What each symbol does to the units:
β: Z141->Z928, Z391->Z271, Z408->Z407, Z838->Z730, Z404->Z929, Z524->Z179, Z558->Z401, Z846->Z333, Z929->Z444, Z271->Z267, Z479->Z275, Z181->Z527, Z430->Z524, Z879->Z573, Z361->Z879, Z527->Z339, Z219->Z838, Z360->Z430, Z700->Z361, Z805->Z388, Z261->Z752, Z730->Z141, Z306->Z776, Z38->Z700, Z388->Z367, Z407->Z596, Z596->Z479, Z444->Z731, Z752->Z558, Z368->Z391, Z680->Z181, Z95->Z166, Z743->Z368, Z275->Z404, Z347->Z261, Z166->Z846, Z731->Z38, Z339->Z890, Z980->Z219, Z367->Z306, Z625->Z805, Z267->Z347, Z401->Z625, Z776->Z680, Z333->Z512, Z890->Z360, Z179->Z743, Z573->Z95, Z512->Z980, Z928->Z408
α: Z141->Z391, Z391->Z141, Z408->Z743, Z838->Z267, Z404->Z890, Z524->Z596, Z558->Z333, Z846->Z401, Z929->Z339, Z271->Z730, Z479->Z430, Z181->Z731, Z430->Z479, Z879->Z367, Z361->Z306, Z527->Z444, Z219->Z347, Z360->Z275, Z700->Z776, Z805->Z95, Z261->Z980, Z730->Z271, Z306->Z361, Z38->Z680, Z388->Z573, Z407->Z179, Z596->Z524, Z444->Z527, Z752->Z512, Z368->Z928, Z680->Z38, Z95->Z805, Z743->Z408, Z275->Z360, Z347->Z219, Z166->Z625, Z731->Z181, Z339->Z929, Z980->Z261, Z367->Z879, Z625->Z166, Z267->Z838, Z401->Z846, Z776->Z700, Z333->Z558, Z890->Z404, Z179->Z407, Z573->Z388, Z512->Z752, Z928->Z368

In the rows, 169 means zero.

The rows follow the links: the fewer symbols apart two units are, the more alike their rows tend to be.

Each row is also shifted at random along 3 hidden directions that mean nothing.

Some units, each with a row of numbers:
Z404: [ 187  172  162  154  180  153  193  160  144  189  180  180  190  176  185  196  162  160  184  172  171  158  188  159  138  168  168  208  138  128  177  172  137  150  179  185  163  145  153  184  159  164  174  153  183  155  139  191  149  173  181  174  162  166  156  160  186  201  165  164  156  156  146  184  187  211  166]
Z391: [ 157  156  173  179  141  169  164  154  167  181  164  140  165  161  143  178  183  176  143  168  176  157  158  158  180  172  189  172  189  171  188  168  164  167  162  183  155  170  168  175  163  160  158  197  153  159  177  168  191  181  156  176  158  177  192  184  168  153  156  154  182  168  182  180  163  170  155]
Z388: [ 181  171  156  164  185  176  172  167  161  155  189  192  173  167  188  171  176  161  175  153  178  172  196  175  185  179  150  165  146  175  150  171  176  181  166  173  182  146  161  173  160  180  186  136  166  167  174  168  141  163  167  155  185  163  152  160  158  191  176  181  170  168  160  168  171  199  152]
Z368: [ 159  159  173  166  141  162  156  138  166  187  159  126  163  165  170  163  169  177  148  162  169  137  180  149  156  167  189  176  193  179  195  154  172  161  178  178  186  162  154  185  168  163  154  195  171  157  183  177  198  184  155  172  157  173  187  175  181  159  165  166  169  163  188  169  156  253  159]
Z512: [ 153  166  183  168  173  162  162  170  181  164  154  150  159  160  185  133  172  172  154  183  153  164  177  176  144  163  170  169  187  172  175  149  180  188  196  164  193  171  165  144  198  167  159  190  195  176  175  159  192  155  171  170  177  170  183  160  183  142  163  180  153  161  179  156  152  171  194]
Z261: [ 161  170  178  169  183  159  209  185  169  166  168  168  182  161  170  158  182  170  138  188  168  178  169  171  120  176  185  180  157  132  182  178  136  164  180  197  169  153  162  157  178  150  149  187  171  169  144  181  171  127  158  162  193  161  176  171  174  159  128  149  153  148  150  192  149  112  174]
Z367: [ 181  181  170  172  197  166  185  190  159  159  181  201  180  168  179  176  169  148  183  175  169  185  171  190  161  167  160  181  137  147  154  175  154  169  171  161  157  163  169  157  172  172  179  139  174  169  152  170  138  148  181  168  185  165  147  150  160  186  166  176  159  162  148  173  181  117  179]
Z38: [ 171  184  153  184  170  169  175  165  141  165  184  167  167  167  187  178  163  165  203  157  179  161  182  163  160  155  170  181  162  161  164  168  164  172  170  167  169  151  159  188  159  166  158  149  172  164  155  184  170  184  177  179  153  157  143  166  166  204  192  180  163  183  166  175  179  215  173]
Z179: [ 161  161  180  164  166  190  143  177  203  153  147  136  145  188  176  148  156  201  170  156  157  173  163  133  167  165  166  108  201  206  191  162  211  178  180  165  205  190  187  181  163  177  141  193  162  184  177  178  190  180  176  166  154  165  178  178  171  143  181  171  182  184  190  147  117  206  165]
Z271: [ 162  162  177  169  166  157  191  171  164  179  156  153  180  159  164  173  174  172  137  185  168  164  160  175  139  173  192  187  179  146  189  170  140  165  171  190  162  175  162  162  173  144  153  200  162  165  154  174  185  154  161  177  168  174  187  177  178  149  137  149  161  155  169  185  161  137  171]
Z361: [ 164  194  162  194  164  170  180  179  142  155  170  175  164  166  152  186  156  146  198  176  186  183  140  191  180  135  175  184  169  166  149  172  141  164  153  156  133  176  172  158  171  166  164  161  160  169  156  162  192  177  170  193  165  154  148  176  159  180  189  173  159  183  159  181  205   98  196]
Z838: [ 166  158  186  165  147  165  160  156  170  187  158  187  178  158  120  182  185  155  131  191  162  170  132  197  202  176  179  204  181  165  156  186  157  166  135  156  120  184  170  145  183  168  193  186  158  158  195  133  167  168  157  168  177  186  203  172  161  136  140  151  185  162  179  175  204   69  164]
Z890: [ 175  176  177  176  165  163  158  172  156  181  156  174  158  178  163  176  142  158  201  183  164  163  148  171  165  148  166  196  182  162  168  172  156  158  174  145  154  185  177  164  187  170  174  181  194  175  164  159  184  184  191  190  156  178  170  159  181  162  188  176  169  174  170  153  193  147  193]
Z306: [ 185  181  163  153  222  161  194  180  163  166  172  185  177  175  215  146  149  160  193  180  159  169  199  169  102  161  145  182  138  138  170  149  161  173  218  169  210  151  162  156  192  155  166  148  209  184  134  182  148  142  193  163  182  149  136  140  195  186  168  197  141  149  144  157  159  217  198]
Z596: [ 187  155  179  150  185  177  177  176  178  185  168  183  184  177  165  187  173  172  154  170  157  175  164  158  167  190  167  170  150  155  178  187  163  158  156  187  167  165  174  181  157  160  166  166  155  169  163  196  141  163  166  159  166  177  174  172  167  174  144  151  183  161  155  182  156  161  139]
Z181: [ 185  179  173  176  165  172  152  172  151  170  171  198  164  176  151  194  157  148  203  165  174  180  148  187  208  157  156  184  172  187  145  182  173  166  143  136  134  183  185  165  170  187  192  149  173  171  181  150  168  191  181  183  162  168  161  160  159  178  198  171  182  177  169  160  215  116  175]
Z267: [ 157  162  165  169  160  178  173  184  185  160  169  150  170  162  147  173  188  177  136  160  179  181  156  158  181  181  186  135  183  178  179  180  162  170  154  187  163  174  175  177  148  166  153  197  135  169  174  169  171  156  149  155  167  175  189  192  160  158  156  153  179  175  174  185  146  129  142]
Z928: [ 178  152  183  136  198  161  180  187  192  184  160  171  181  166  179  155  171  181  137  188  151  174  181  157  126  193  172  170  155  147  195  169  164  162  188  182  194  164  171  158  190  152  167  178  183  167  155  188  150  141  168  154  181  184  186  152  184  151  134  155  168  153  160  168  137  185  171]
Z743: [ 159  164  180  177  156  174  162  180  183  174  149  145  153  171  151  167  165  180  162  180  167  176  141  151  169  167  179  153  195  174  184  172  173  163  164  168  163  194  186  168  171  163  150  201  156  175  169  166  199  174  166  182  152  179  184  183  170  139  164  159  174  176  178  172  148  136  176]
Z776: [ 187  177  166  168  187  172  159  173  158  164  174  192  163  176  174  174  161  155  197  165  166  175  170  180  181  162  146  174  150  171  153  169  176  168  171  152  168  165  175  171  169  182  185  138  183  172  172  163  152  174  183  170  172  164  148  157  166  186  188  188  169  173  158  164  190  170  176]

Where do the symbols, taken in turn from left to right, take each start?
Answer with the unit's name.
[ 182  178  169  177  183  188  149  189  175  151  171  188  160  180  163  174  155  159  205  164  171  193  149  177  200  159  143  142  158  192  144  178  193  172  161  144  161  183  196  167  165  182  183  143  167  183  175  162  157  172  186  168  174  163  146  164  158  175  190  180  183  192  161  154  179  128  166]
β β => Z527
[ 181  179  177  179  184  168  162  194  159  168  158  191  169  181  164  176  146  152  206  181  161  184  145  177  167  146  156  183  166  163  154  174  161  161  165  142  149  195  195  155  188  172  178  160  185  183  160  163  179  178  194  188  163  170  154  154  171  165  180  183  166  172  159  160  191  101  199]
β α => Z929
[ 160  169  161  165  174  153  205  164  155  175  174  168  185  153  177  165  185  164  137  183  175  165  181  180  134  183  176  193  144  131  179  167  138  165  177  199  174  145  142  160  170  152  157  169  171  161  152  176  160  141  156  163  184  169  167  164  177  173  135  161  157  151  155  188  160  163  160]
β β => Z401
[ 157  162  166  160  172  160  184  148  172  177  171  143  174  160  190  144  187  185  135  166  175  148  197  152  132  186  183  169  169  161  186  157  161  172  194  201  206  147  143  179  163  155  149  184  167  156  166  183  168  150  151  156  175  169  179  170  180  167  149  169  159  153  172  178  140  241  155]
α α α => Z219
[ 171  177  184  177  165  153  163  161  149  192  150  168  164  180  164  174  140  156  195  196  159  161  152  172  150  143  174  222  181  142  173  164  145  152  175  149  148  186  173  157  198  170  167  181  197  164  162  154  196  195  185  197  153  176  180  156  186  152  176  173  167  165  165  162  198  144  204]
β β => Z524
[ 162  189  161  196  165  168  173  177  149  146  165  166  157  162  172  166  157  158  194  172  180  170  160  175  173  137  169  169  174  168  159  157  157  175  171  158  158  175  173  166  170  173  157  168  172  178  158  154  191  171  173  189  164  155  155  169  167  176  189  184  156  177  164  170  182  142  197]
α β => Z306
[ 151  185  161  193  150  157  167  141  146  162  170  148  156  160  183  162  164  152  188  167  183  147  175  183  172  140  170  202  177  173  156  148  160  176  178  157  163  159  152  170  180  179  171  166  179  161  164  154  195  189  166  187  164  165  153  161  174  178  189  186  155  172  177  166  196  201  191]
β α β => Z388
[ 184  156  177  154  158  167  164  153  172  199  168  185  186  169  150  193  183  165  144  173  159  164  161  176  183  196  179  191  157  157  168  182  161  153  145  172  149  167  159  180  160  168  184  173  162  150  179  171  147  175  156  155  167  188  192  167  169  165  143  147  186  155  169  182  194  160  145]
β β α β => Z179
[ 149  185  172  190  173  164  180  176  168  152  155  161  154  161  175  142  157  166  177  185  173  169  161  182  143  144  169  177  180  164  167  155  162  178  197  157  172  176  173  146  200  164  152  181  184  184  156  153  202  156  173  183  178  160  165  163  175  149  173  178  148  169  168  157  161  125  213]
β α α => Z846
[ 172  171  154  168  164  177  166  158  161  162  195  189  179  159  164  182  189  155  169  144  178  165  183  188  205  181  156  158  147  184  149  175  170  176  144  174  163  153  163  178  145  180  187  137  156  157  184  167  136  165  160  145  182  167  156  163  149  195  177  170  175  170  169  179  187  185  140]
β α β => Z95
[ 172  166  188  165  182  161  172  180  185  174  141  155  162  180  178  154  145  173  179  192  154  167  152  153  115  152  177  174  191  153  195  163  163  161  196  160  180  194  185  161  197  159  144  202  185  176  149  170  200  170  184  187  159  169  181  167  190  142  176  170  158  167  168  158  150  156  199]
α β α α => Z479
[ 187  151  169  152  162  178  154  156  187  179  172  182  174  172  159  191  189  179  151  152  159  168  179  158  200  205  172  150  163  180  169  185  193  161  143  180  169  162  167  188  142  174  187  161  144  158  191  185  128  178  155  149  164  182  184  177  156  180  155  155  193  166  175  175  161  207  122]
α α => Z407
[ 168  166  162  161  192  182  190  196  182  143  184  184  171  164  180  161  190  172  150  166  173  191  174  171  157  187  161  129  151  169  164  181  171  177  172  189  180  158  173  162  159  167  167  159  151  179  159  183  139  134  162  143  192  156  154  176  156  174  146  166  165  178  155  182  133  137  149]
β β α β => Z166
[ 162  163  181  167  166  168  162  171  188  171  159  155  169  160  157  152  175  177  142  182  156  169  163  171  164  175  174  164  180  171  174  165  174  176  173  167  178  180  175  152  199  162  169  192  178  171  180  151  173  156  165  157  184  181  196  167  171  135  149  166  170  159  177  162  161  133  176]
β β β => Z141
[ 183  153  162  147  163  165  166  142  167  193  183  171  180  172  177  191  176  177  163  152  165  149  193  158  176  192  162  182  154  159  175  177  167  159  166  181  172  149  146  198  142  168  179  152  170  145  176  198  138  183  168  160  162  169  170  165  176  200  164  163  180  159  170  179  171  255  136]
β α β => Z430
[ 175  149  184  146  198  163  182  188  195  178  152  175  176  171  173  151  167  185  138  189  140  184  171  160  123  188  169  166  165  155  193  180  172  162  191  177  198  176  178  154  191  154  165  189  178  178  158  176  150  144  175  154  182  180  192  161  188  139  133  155  161  151  162  164  131  144  170]
β β β β => Z596
[ 149  177  169  183  173  168  158  178  184  148  156  150  150  163  169  137  161  175  167  175  169  175  157  169  166  157  169  149  193  190  169  154  186  189  184  165  185  181  184  147  185  169  155  176  171  189  172  153  194  158  176  173  179  160  173  168  162  146  174  184  158  178  181  150  149  141  195]
α α => Z846
[ 149  181  164  187  169  170  163  179  172  148  163  160  151  166  173  144  164  171  185  165  177  170  165  170  164  147  161  145  184  185  158  150  174  187  189  154  179  181  177  152  182  170  155  174  170  184  169  159  199  165  177  179  173  159  154  168  165  161  190  183  152  182  169  155  158  137  204]
β α => Z625
[ 170  151  180  148  179  158  166  161  189  186  166  165  171  162  174  145  173  185  136  175  151  156  178  164  139  189  171  174  166  160  182  165  177  170  182  172  193  167  164  165  183  160  169  187  185  167  178  173  167  160  164  151  181  183  195  162  181  147  140  166  164  149  173  163  146  206  170]
α α => Z730
